Each row is shifted at random along 8 fixed directions that mean nothing.
Known rows, with every step that occurs:
J Y T C S: [ -98  -77  -55 -246  -76  188 -104 -111   73   26 -201  171   24   34
  -16  196  212 -172  -13 -317 -162  -85  261   23   95 -355  -64  -61
  172 -257 -256   99  118  -99  -60 -120  -18   -7 -193    9  284   18
   87  222  321  199 -398 -176  280  -88  193   -2  114   24  -55 -156
 -177  -65  100  -53  -51]
J T C S L K W B: [  61   48  -41 -162    6  119 -414  195 -102 -133  -17   59  100   79
 -115  115  -34   10  -12  237   58    8  -80  226  100    4  -40   62
   79   20  116   20    3 -133  -96   90  -31  -34  107  104  159  -98
   21  -63 -165  192 -245  206  -81   69   69  176  180 -134 -253  -78
 -225 -144 -183  -88 -211]
S L W B K C: [-178   46  160 -207  -38  133 -144 -158   75 -134    3  -65 -126  -86
 -127  137  148   44  -65   -6   50   32  -98   62  -43  -42   62    3
  -12   60  -21   17 -211  -62   -5   11  114   65  204  188  -41  -27
  -96 -136  -40  176   17  -17  -81 -119  117  -11 -115  127  -14   33
  -65  -15 -125  -46 -121]
Y J T C U S L W B: [   3    0   54   10  -73   79 -210    5 -151  -26   80   15   89  -54
 -102  -96  -41  -58   66 -145 -122  -13   38   35   63 -164   69  112
  166 -146  329  -46   11  100   44   89   51  180  -23    3  199   36
  -95 -139   34  -43 -162  164  -24    3  -74   -5   30 -127 -126   37
  -45  -84  -39  139   23]
T J Y S: [-213   38   69 -143 -103   54   33  -30  -11 -140 -177  131  -12   34
  -64   79   84 -123   84 -227 -135 -143  137 -128   97 -101 -120  -28
  -76  -94  -75  146   -9  134  119  -60  -80  -68 -102   -1   32  -54
   26   22  176  168 -163  -83  152  -20  -40  -74  -27  101  162  -34
   24   33  -38  -10  -43]
K W B T J: [  99  137  129 -134  -26  -40  -37  196  -47 -343 -123  371  -41   79
  -77   28  -56  -77  170  176   20  -45  106  -93  248  165   21  -13
  -90  115   37  127 -307   65  -15   69 -255 -166   58  174   96   72
 -129  -94 -152  130  101  255  -25   81  -17 -104  -28   61  195   -4
 -164  -77 -273  -28  -29]
U K W T J Y S: [-122   26 -290 -250   72   33  -90    3  -43 -257 -189  -33   -1  231
   -2  234   17  -71 -118  154   70  262 -160 -227  133 -186 -204  -12
 -111  -43 -128  201   67  -91  -90    7  -70 -267 -346  -23   38   53
   80   68  225  157 -158 -126  -73 -222  236  -67  134  262  212  -79
  -39  -39  196 -131 -265]
R U Y T: [  74   34   10 -191  -53   60 -101   65   54  -80  -53  128   94  103
    9  152   25 -156   87  -69   14   81  170  -50  158 -115  -22   21
   55 -145  -58   55  -82  -81   93  -42 -117  -27  -53  -54  326   38
  197   89  126  225 -178   60  160  -49    8  -13   50   97  -35    8
  -80  -19 -106  -33 -107]
U Y S L R: [-243  110  207  -22  -89   79  297 -173   36  -89  -17 -110 -136   56
  -47  130  155  -16  -25 -261  -10   46   23  -73  -82  -93   52   83
  -84  -40  -22   25  -78  320   81  -97   59  104 -121  -23 -101  -74
   -5 -187   44  186    3 -291  149 -136  -30 -199  -85  259  128    3
   40  126 -117 -116   41]
J Y S L W B T C R U: [ 140   69  -87   66  -79   52  -51  194 -114  -29  135  103  127  -15
   13   52 -279  113  145  126  110   67  -75  143   39  -61   53  167
    1   77  113  -69  150  228  -77  -20   50   38 -111  -92  155 -163
  -14 -203  -55  170  -69  118  114  150  -48   39   14  -38 -145   51
  -89   17  -43   65  134]
U S C L R Y W T J: [ -44  178   80 -246  -75  221   94  -72    0 -180  -80  127  -15  -17
 -108   37    6   -7 -232 -136  318  246  -15 -152  176 -154  159   52
   74   29  -11   31   -7   -3 -126  129 -102  -38 -170   45  201   76
 -112   78    7  198 -225 -193  110 -106  201 -153   82   60  -72  -48
  -51   11   -4 -294  -48]
T J Y S L: [-225   77   76   20  -63   10  153    3 -135  -56 -145   96    3   68
   -3  105   90  -14  128 -289 -204 -205   68  -39  -31 -114 -171  -26
  -85 -119  -70   61  112  277   99  -77   35  -44 -111   36  -57 -165
   -6  -97  119  221  -90 -146  186    1 -104  -21  -71  140  132 -162
   14   26   -6   21   49]
J T C L W: [ 151  -25  -35  -22  -97  -18 -405  254 -155 -124   65  -27  306  128
  -30 -126 -196 -173  226  154 -198 -296   20  282  142  -42   68  -23
  -22  -68  345 -120  -45   41   73  278  -41  197  139  -54  393   33
  131   14  -39 -161 -132  561 -184  374  -77  -32   62 -293 -367  151
  -44  -40 -174  187 -148]
J Y T C R U S L K W B: [ -28    9  -28 -131  -65   -4  -92   95  -95   34   60  242  -77 -113
  -85   21 -118   65  151   -4   15 -205   37  211  237   19   73  -11
  -24   74  -11   36  -47   87   62 -174  -93  101 -108   31  -24  -51
   30  -35 -130  225 -114   41  227  140    9   55   25    1  -17   96
   -9   13 -135   25 -135]
B T J Y: [-121  -84 -117 -231   26    0 -314  -37 -151 -212 -167  105   44    9
  -31   20   21 -105  -30   35  -30 -124   29  -54  154  -31 -157 -170
  -42  -10  -73  174  -48   -7  194  -90 -117  -83   74    0   53   48
   86  184  177  254 -213   15   16   73  109   54   60  102  148   89
   71   -3   26   36 -283]
C T J Y W B K: [ -10  -11   79 -112  -44   73  -68  -22   12 -162 -103  158   53  -57
   22    1   70   23   93  -28  -51  -61  127 -196   84  -42  122   23
   72  -23   57  103 -151   86    1  205  -92  -16  -47  175   55    3
 -105  -81   10   -6 -116   27 -145   -9   64 -238 -126   20   39  -92
 -135  -22  -69   35   45]
K L W T C U J Y S: [-273   10  131 -187 -170  147  113 -338   78  -93 -178  101 -158   25
 -143   86  179 -106  -71 -260  -75  -86    7  -16    1 -244   41  -42
   25 -105 -109  -36  144   34 -139 -127  -14   73 -265  -32    5   92
 -181  -59  302  158 -210 -185  305  -88  208 -126  -34  167   -9   11
   41   59   20 -133  -20]
K C U S L R Y T: [ -86   65    0  -95 -122  139  279 -147   36  -29   -8  -83 -110  160
  -58  229  -64  129   41  -75   59   34 -130   96  -11 -178 -117   27
 -130  -14  -22 -111  115  182  -32 -177   18  159 -282 -152  -14  -71
   12 -173   26  266  -70 -212  216    1  -64  -24   -4  170   58  103
  -10   82  -94 -167  -64]
Y J T C S L K: [  43  264  428  112 -159    6  196  166   59 -251  -86  143  -39   98
  -80   18 -141   83  277   23  -93 -254 -141   57  -23  131  120  100
 -147   79  255 -146   16  255  -21   63 -112  173  -29  158   49 -131
 -317 -279 -257  -43   67  116 -172  130 -234 -278 -136 -290   13  -96
 -128   34 -316 -165   81]
R U C L W B T J: [  65  105   -9 -177 -108  155 -298  -66  -75  -71   26   73  116  -68
 -160   61   66   21 -122  118  235  180 -113  129   83 -122   90   37
  169   32  168  -14  -50 -128 -137  106   30  -25  170   60  262   76
 -109   -3   36  275 -284  227   73   33  216  197   89  -93 -315  -23
  -42  -70  -83  -81 -160]
Y J T C S: [  52 -127 -280    4   61  -12 -329   66 -232   52 -105  116  166   58
   59  131   17 -146  153 -176 -303  -68  226  112  154 -247 -272  -26
  131 -230  -27   99  138  -63   72  -77   39   -3  -88   12  202  -67
    5  189  244  137 -266   41   44  -59   -8  186  101  -97   85 -251
 -270 -178  141  161  -77]
L W B T C U: [ -61 -185    8 -228  -20  180 -499 -187   -8  -42   49   10   29 -143
 -142  -19  133 -174 -170   13   64  138  109   57  107 -208  129   62
  258   -6   78   47 -229 -156   54   44  -62   99  219   44  256  178
    8   52  115   46 -245  122  -40  -25  163   41   22    1 -160  184
  -21  -79  -22  115  -67]
B W T J Y S L C: [  31  -29  -85    7    1    2 -150  207 -100 -237   95    6  260   36
   -2 -189 -339 -103   93  108   17  -14  -45  -77  124  -24    9    7
  -16    6  272   35 -122  127  126  192  -76   47   31 -108  331  -19
   96  -34  -67 -115  -14  202 -248  130  -59 -297  -18  -78   -3  240
   74  -25   49   38    7]
S L W B T: [ -55  -72  -71 -126  166   69 -314  -26 -135 -192   18  -52   33    7
   51   99   72  -80 -146  123   72  291    8  -56   23  -94    9   76
  124   53   49   67 -187   15   68  -24   39  -29  173  127  102   54
  -14  -61  -14  143  -17  -37  -96 -119  134   33   44  177   67  -39
  -59  -75   25  115  -53]
B W T J Y S: [ -20 -123  -71 -136   55   -7 -229   50 -111 -228  -97  287  119  -77
   60 -117 -117 -260   43  -65  -11    6  267 -213  301  -59  -24  -28
   79  -26  -49  240 -135  -23  219  -15 -203 -147    2  -33  190   17
   71  218  122   34 -109   28   41  -45   83 -135    0  110  229   22
  -23  -43   72   73  -24]
U S L K W T J: [ -88  -22 -106  -62   26  -45   27  -31  -62 -104  -23  -11   47  207
   -7   16  116 -159   46    1  -88   -6  109    7  105 -164  -21  -52
   82  -78   85  137 -209  -47  -13  180  -80    2  -98  132  202  125
  126   72   10   22  -72   79 -133  -53   53 -121   32   85  112 -112
  -40  -67   -1   -7  -84]
T J Y W B K L: [  26  186  -42  -41  -29   70  129  130   11 -214 -164  115   16  159
   -4  203  -18   89  124  104  -23    9  -17 -148   59  -23 -106   89
  -87  -75  -42  182  -59   33 -177  146   -7 -167 -277  133   43  -76
  -81 -165   74  173   39   60  -36  -48   42 -132  -37  153   97 -169
 -269  -33   11  -27    6]
L S T C: [ -81   72  159 -344  -80   63 -355   59  -64 -153  -31  265  -43  -86
 -176   87   85 -120  -75  -82   65  -17   16  163  135  -16   64   -8
   55   34  -72    2   87 -147   86 -181  -96  -75  321   92  154   -4
   42  137   23  313 -410    5  280    3  123  216  131  -39 -183   24
    9  -23 -195 -200 -196]
J Y S T C L R U K W B: [ -11  -39  -44   -1 -109   -4  142   21    7   72  137    5   55  -20
  -58  -71 -128   71  216 -105  -41 -122  -60  138   59 -236  108   26
  -45  -44  175  -27 -130  228  -20   -7   47  251 -263  -84  117   -7
   77 -231  -51  -88  -24   65   26  147 -112 -175  -37  -36  -80  170
   19   68  -91  114    6]
J T C S: [-126   -9  105  -93  -97   95 -206  -10  -56 -213 -156  -96   80   68
  -43  304   -1   25   60  147  -48    3 -318   32 -142  -44  -91   36
 -157  142   42  -98  221  179    6 -146   47   14   79  -25 -141 -199
 -218 -135   54  149 -156  -28  -76  -53   -5   76 -121  -82    9 -128
  -29   94 -108 -118  -57]
W T J Y S C: [-114   76   74 -130  -29   51   68   28    3 -134 -170  299    6  -25
   35   92   66 -115   72 -278  -22  -19  138 -184   74 -120   -8   -9
   24  -61 -126  109   66   70  -37  -51  -18 -144  -91   88  188  -53
  -91   73  154  167 -155 -166   92 -190   55 -145  -76   79  138 -217
 -125  -25   39  -39  128]
B W T J Y: [  12   36  258  -60  -32  -74 -271   88 -155 -211 -116  261  143 -186
   87 -117 -101 -130  186   69  -18 -236  141 -145   83  270  212   42
   33  180   41   88   -3  152  177  166 -132  -79  358  108  -21 -205
 -156   94  -81   79 -134  207  -90   99   11  -52 -250    8  -21 -143
  -66   95 -160  123   94]
B K W T C: [ -11   -1    2  -22 -155   -9  -44   16   92  -47   55 -155  162  187
  -62  123   -7   28  297   71 -252 -257  -92  193 -142 -163   97 -128
 -101   11   79  -86    8   86  -86  308   97  184   91   49   39  -98
  -49  -94   84   -4 -104  304 -243   74   48 -151 -208  -76 -173  -28
   11   36  -72   68   43]
Y T C S L W B: [-199 -182 -255  -55   14   64  -33 -131 -116   97  -67  -12   27   76
   21  207  227  -43  -30 -237 -314   66   67  195   28 -466 -175  -82
  105 -228  -73  -30   13   96   -5 -210   90    3 -288   59   40   68
   30  -82  256  110  -57 -177  161 -108  148    1  135  102  146  -60
  -26 -160  210   74   20]
R U S L W B K C: [  45  120   37  -40 -218   29  123   13   83  -89   39  128  -44  -16
  -25  187  -33   -5  217   75  103   60  -55   74   88  -54   -1  149
  -65   31   10   77 -153  -55  -54 -144    7  -61  -95   32  110  -36
   49 -153   -5  171  168  125  148  -46  -63   15 -100   91  101   19
 -146   42 -193 -120  -24]
K L S T: [  27   73  418  -72   17   67  239   10  186 -366  -59  183  -80  104
  -12    7  -22 -216   94  -48   69  138  145 -178   25   13  147  151
   36   51  106   32 -343   68   -3  -49 -142  131   49  119  403  105
  -80 -147 -209 -154   74  -49  -45  -63 -177 -315 -124   16  148  -62
 -202   85 -287  -69  201]
L S T C R: [ -95  -24  -37   23 -155 -118  100  -75 -108  199   24  157    1   34
  -26  110  156    6  295 -311 -332 -357  166  467  -11 -205   48 -108
  -30  -64  -73 -124  236  214  -21 -135   85  161  -34   92   -4  -64
   46  -11  141  237 -227    5  314  187   20  110    7    1  -93 -106
    8   28  -84   74   93]
T J Y S C U K W: [-144   65   47  -22 -116  -34 -219 -111 -230   37  -73   41  -85 -118
  -63   81   66  -17  108 -140   38 -142  -70   10   15  -36  -64  113
 -116   39 -141   43  133   59  122  -15  -60  -38   39   42 -195 -173
  -58  -85  -38  127 -132  -92   14   -3  -46  100 -148  161  -45  -89
   -6   67  -64  -19  -93]
J Y S T: [ -54  101  198 -125  -89    7 -172  179  -53 -170   17   76  109   61
  -16   18 -137   28  234  -81  -63 -201   20   28    5   41   27   -6
 -147    6   65  -75  181  185  182  -11   -9  102  212  -46   -9 -257
   57 -111  -93  219 -268   47  115  123 -122   38   -8   23 -186   -7
   86   50 -292   -4  -77]
Y T C S L R U: [   1   55  125 -104   -1   93  -16   14 -121   40   -6  169  -30  -24
  -63  185    5    5  -45 -119   49   81  -29  174   36 -144  -38   92
   93  -15  -68  -71   99   93    3 -216  -29   42   48    6   90  -94
  -54  -38  -25  277 -224 -157  265  -13   -8  165   13  -18  -45 -122
  -99    2  -66 -116   27]
W T C U J: [  -5  -34  177  -84  -53  116 -311  -29  -21 -173  -59  103   56  -36
 -122  -25   32 -207  -30   50   72   14    4 -100  180   47   80   57
  105  -43  194   23 -174 -126   27  117 -164   52  151   65  287  111
  -57   72   94   -3 -140  200 -137  -55  -21  -34 -135  -62  -54    9
 -127  -89 -195    0  -64]
U S C R Y W T J: [  39   43 -187    2  -39   63    6   13 -117   38   14    8  176   35
   56   90  -60   13   52 -181   73  156  132  -72  101 -228   58   53
   98  -31  -21   22  133   68  -74  245   44   15 -184   56  188  -90
  -33  106   74  142 -202  -83  -35 -131   57  -35  -32   61  -46 -243
 -147  -51  120  -15  141]
Y W T C R: [ -76 -169  -41  -98   97   29 -284   65  -75 -113   15  -12   97   -3
  -63  -30 -151  -95   44   18 -137  -30   39   63  229 -107   30  -88
  -79   41   93  -50 -209   86  156   95  -86  186   22   18  115   87
  -26   29   30  -89   -5  118 -208   38   25 -191  -60   25   69  175
   70  -87   17  184  -61]
S T J Y: [-139   42   93 -172  -31  -69  152   12  -25 -192 -246  217  -31   89
   50   77  130  -99  121 -173 -121 -211   41 -135   50  -94  -34 -114
 -131  -42  -85   59  -40  205   37  -86 -113  -55 -164  152   54   66
   16   -8  122  116   -9 -109   60   48    0 -179  -65  120  258  -77
   13   68  -48   -7  -22]
B W T J Y S L K: [  -4  146   10   35  -52  -13   68  118  -42 -184   -1    0  144  164
   48   13 -126   43  131  127   23  -63  -80   -7  -44  -19   74   58
  -41   29  120   15  142  147  -42  238  -31  -52  -55   39   61 -170
    0 -114  -54  116 -105   83 -121   75   48 -183  -14   23  -78  -99
   27   27  -16  -77   55]
Y S T J: [-146  200  136 -301  -44  124  187  -15   81 -239 -124  144  -87  255
 -177  230  194  -12 -113 -233   62  153  -54  -98   20 -304  -56  -87
  -55 -126  -96  -10   74   18 -152  -16  -49  -85 -128  136  136   90
  -28  -67  109  317 -256 -217  213 -166  140  -47  130  135   47 -144
   52  -65  -69 -313  -77]
L W B T C U J: [ -28  -44  -67    3 -178  -27 -525  -87 -260   51  125  -71  126 -105
 -131  -42   38   23  121   97  -92 -170  -60  271   21   24   86   15
   80    3  240  -94  101   20  104  131   30  116  327   30 -102  -75
  -76  -88   76  205 -258  345  -17  165   42  275  -33  -63 -316   94
   60  -73 -189  129 -138]
T C R U S L: [-318  -75  -29  -59  -73  201    9 -259  -53  -14   29 -423   -6   42
 -175  329   96  103 -176  -28   99  182 -449   91 -217 -314 -128  -33
 -123   46   34 -110   87  207  -26 -158  208  217 -103  -84 -106  -58
  -57 -171  153  211 -129 -249  -10 -128   27  111 -152   99   54   18
  224  132   88  -86  -78]
J T C R Y S L W B: [-147 -142  -28 -152  -77   50 -280   53 -156   34  113  240   65 -196
 -196 -257 -195   19   41 -324 -188 -310  222  332  357 -143   33 -226
   50  -25  139  -34  -60  159  318 -165  -37  228    7  -76   53   -5
   70   49   -4  172 -188  103  314  227  -40   68  175 -112  -67  359
  167  -98  -92  121 -174]

Rows:
[ -26 -128 -266   66 -137  -84 -147 -171 -143  309  236  -26  174 -177
  -54 -228  -44   47  208 -337 -104 -175  216  284   84 -350  121  -86
  196 -167  133   54   17   66  122  133  157  262  -67  -40  201    5
  162   36  117   58 -272  112    8  128    3   43   53  -52 -194  112
  109  -38  109  272    7] => L W B T J Y S C R U K
[  18  -20  -77  -73   68  -56   39  -43 -151   19  -21    3    3  -50
   71   -4  -98    4   45  -35   51    5  -29  -41   51 -115  -13   89
   35  -19   19   10 -132   99    4  110    9  100 -154   43  189   37
   34  -54  -81  -79  -36  -71 -172   25  -74 -131 -107   92   41  -15
 -143   37   63   71  -61] => S L R U K C T J Y W
[ -88   46   36 -286    3  265  -83  -75   80  -49   19 -124   32   41
 -120  284   19   80 -196 -102  278  284 -226  -65 -168 -326   46   74
   46   19 -103  -98  275   59 -203   -7  156  132  -49  -30  169 -112
  -40  -53  102  288 -450 -304   98 -160  150   97  -16   37 -221 -133
    1   89   72 -149   19] => J Y S T C R U
[ -67  -20 -117    9 -106   19   35  -64    6 -121  -30 -191  144  109
   21   81 -194   60  116  231   47  102 -348  -34  -38 -132 -109   66
 -155   44  189  -76   58   79  -43   78   44   27 -251 -165  111  -71
  -16 -175   70  -87    0  121 -257   21  -62 -144 -115  -15   -1   91
   22   84   40  -12  -83] => R U K C L W T J Y S
[  26   80  204   43 -128  -44  261 -138   21   77  154  299 -100  -80
 -134  -44    9   82  133 -330  107 -111  143  112  101  -94  133  -30
   87   12  -34   29 -134   50   -8  -99  -22  198   -4   90  133    3
  -46   -9 -103  242 -105 -104  232  -12  -69  -80 -189   12    0  -26
 -144   72 -160 -204   65] => B K L C R U Y S T J
[-317 -223   80  -92   64  -16 -175 -443 -243   43   36  -64 -141 -286
 -183  -94  125  115 -172 -100   65   65 -143  116    9 -116  -34 -123
   88  162   28   76 -259  164  323 -273  -15  173  208   46 -386    7
 -155 -124 -117  190  -84 -253   -5  -42   22  149  -92  164  257  139
  249   65  -34   28 -191] => C S L R U K W B T J
[-111  -22 -405  -92   86    4  256   24  -60 -195 -137  120  -81  193
   63  270   15    4    7   26  -34  224 -101 -160   41 -281 -273   -5
 -121   11 -158  150  -87  205 -178 -231    0 -211 -503   30   40  123
  -47 -179  158  168  201 -272   60 -139  142 -262   76  271  472   18
  -88  -38  292  -63   20] => K W B T J Y S L C
[-160  217   14  -64 -101  -81    4   47 -140 -217  -93   32  -46   79
  -24  130 -109  121   61   82   30  -41 -320   34  -11   29  -48   -7
 -239   83   -4  -25  255  102  -53  -61   57 -148 -125   15 -159 -154
 -162 -143   14  196  -82  -35  -12  -69   91  -25  -23  123   -5  -67
   28   51   -8 -169 -146] => U K L W T J Y S C
[ 206  192   39   25 -116  -34  208  183  -88  -92   25  241   87  143
   39  -64 -169  -53  261  -69  107 -111  101   47  194    3   40  108
  -66 -133  165  -21   68  155  -46   12 -134   94 -216  -71  282  -23
  158  -97  -48  153  -81   97  251  267 -151  -44   93  -12  -93  -37
 -108   42 -288  -51  -35] => C L R U J Y S T
[   6  278  142 -187 -149  148  224   96  213 -202   20  -80   93  205
 -180   68 -166   58   -5   99  219  162 -306 -111  -99 -147  136  101
  -35   12  178  -76   40   46 -287  304   11   49 -179  -43  390   20
   -3 -215  -74   25 -185   89 -158   -1   28 -296    2  -52 -252   86
   44   84  -31 -262  -17] => R U K W T J Y S L C
[ -34 -158   -6  112  -70 -128   83   80 -120   11 -121  267  178  -46
  130 -186  -39  -80  413 -284 -362 -304  349  -41  189 -144  -46  -37
  -10 -167  105   56 -178  302  246    2 -154   72 -226   67   65  -41
   69 -141    1 -146  114   64  -12  183 -249 -260  -45   15  244    6
  -45  -68 -104  249  175] => C S T J Y W B
[  50   44  -97  -17  -25  -30 -317  134 -188 -124 -103   61  142   29
   42  -28 -108  -42   80  266   80 -102  -65   92  157  140  -82   55
  -14   63  117   88    1  -61   37  129 -124  -98   35   45  115 -133
   48   67 -131   86 -144  187 -200  114   33   46   51  -66  -93  -92
 -178  -64 -111  -63 -215] => U C S L K W T J Y
[ -33   67  -86  -37  -66  -40 -215   93 -255 -123    0  127  106  -53
  -45  -29 -224   96  123   25   58 -187 -107  169  139   50  -14 -133
 -204   85   -9  -48  274  168   74   42  -38  -36   33  -49 -125 -202
  -59  -10  -20  274 -175   56   25  170  124   42    6   63  -56   41
  129  -10  -33  -28  -88] => B W T J Y S C R
[ -74   16  -93 -100  -34   16 -245   36  -95   44   26  114   80 -114
  -93  -23   -9   49  134 -105 -166 -226  176  101  114  -18  -19  -13
  102  -71   16  171 -123  -61   36  142   86   42  121  121   63  -81
  -11   21   47  200 -197  155    6   59   49   13  -35   21 -146   14
 -150  -67   36  135 -102] => T J Y W B K L C
[ -34  -31 -152 -208  -21  176 -197   50  -97  -89   14   22  164  -70
  -47   57  -61   -9 -126   38  169  269  -71 -144   89 -171  -31  122
  175  -57  162   41  -65    1  -68   54   -2  -35 -105  -33  334   64
   69  -72   10  103 -269  -38   -6  -40   50  -38   79   -6 -107   66
  -34  -53   68  -69  -76] => R U S L C T J Y W B
[ -36   20  111 -164   37  109 -130  -60   34 -183   -4 -127   -2  -29
 -111  -52  -94  -47 -119  196  277   42 -222  -85   14   63  209   35
   22  151  159  -34 -180   19  -89  256  -81  227    7  112  195   74
  -84  -37 -142  -52  -77   33 -345   49   64 -193 -153  -67  -72   63
  -12   86  -79  -27  -93] => S L K W T C R U J Y
[-148  -71  -62 -139  -44  122 -135  -93   39 -172   50 -149   57   95
 -172  -67  -71  -40  -96  -20   -3  -12  -52  -19  110 -169  -75  -97
   64 -144  227   90 -216  -97  -11  121   18  190 -100  -79  389  140
  105   25   17  -85 -318   46 -203   -2   -6 -192   42  -85 -113  200
  -42  -59   -9  -85 -270] => U K L C T J Y S
[-192  -72  193 -157  -21   66   24    0  156 -207  -26   88  -54   -8
  -78 -116  -81 -147   78 -109  -89 -182   73  -70   92  -98  137  -54
  -38   63   38   39 -293  109  133   25 -130  186  -41   36  161   56
  -27  -48  -89 -165   22  -28 -128    3  -35 -434 -116  -20  103  197
   84   46  -74   10    5] => J Y S L K W T C
[-151  -16   91  -90 -161   16  249 -211  -48    3   20  282 -171 -217
  -96  -74   23  175   93 -318  -43 -197  164   42  201  -78   80 -120
   35   49  -32   76 -210  173  131 -125  -45  101 -114  105 -191  -21
 -157  -54  -77  191  -17 -180  234  -28  -22 -126 -132   91  220   78
  -53    5 -145 -154  -35] => U S L R Y W B K C T J
[ -58  -12   82  -93  -59  -91 -150 -110 -193  128   -9  161   45 -216
  -56 -225  -11  -41  128 -159  -13 -369   72  235  136   10  155 -121
   44   22   51   14  -85   63  103  108  -40  168  118   42   86    3
   31   89  -63   65 -192  149  -23  255   24    6  -93  -26 -176   54
   50   82  -95  168 -136] => S C L R U K W T J Y
[ -31 -171 -200  -51  -70  -46  -74 -186  -88  173  -20  199   26 -122
   24  -18   87   35  245 -216 -172 -138  187  126   50 -243  -94   30
   98 -126  -83   67   62  -30   89  -67   -2   18 -115   44   12  -33
   90  -67  152  109 -141  -50  100   50    0    8   -5  113   38   33
  -89  -35   70  125   41] => L S T J Y W B K C U
[   1  -61    0  -20   13   26 -355  -21 -204  -16  -25  118   44  -89
  -20 -140   12 -175  -86  -88  -53   -5  142   22  237  -46   -8   42
  155 -162   98    0 -101  -77  160   64 -150   -1  -25    5  252  106
   74   95  119   28 -105  119  -39   17   42  -55   35   45  -41  137
  -97 -143   24   81 -107] => S L W T C U Y J
[   1  178  -63   72  -97   71  113  176 -105 -141 -138  121  154  210
   50  183  -63   92  173   18  -29  -85 -155   48   -4  -71 -159  -17
 -168  -99   50  -67  305  158 -199   71   40 -147 -245  -30  148 -181
  -49 -136  106  228 -123   52   22   64   11  -58    7   -5  -92 -219
 -133  -57  -37  -82   48] => W T J Y S C L
[  57  -39  -72   95  -20  -94  216    7  -65  115  155   21  108  144
   81   18  -69  -56  260 -257 -117  -19  261  136   19 -226  -69   41
   64 -178   48   30  -80  169   89  -77   88  206 -142 -140  232  -83
  223  -85   23  143  -95  -30  209    9 -212   -5  -18  143    5  -42
 -124   40 -106  119  106] => K L R U Y S T
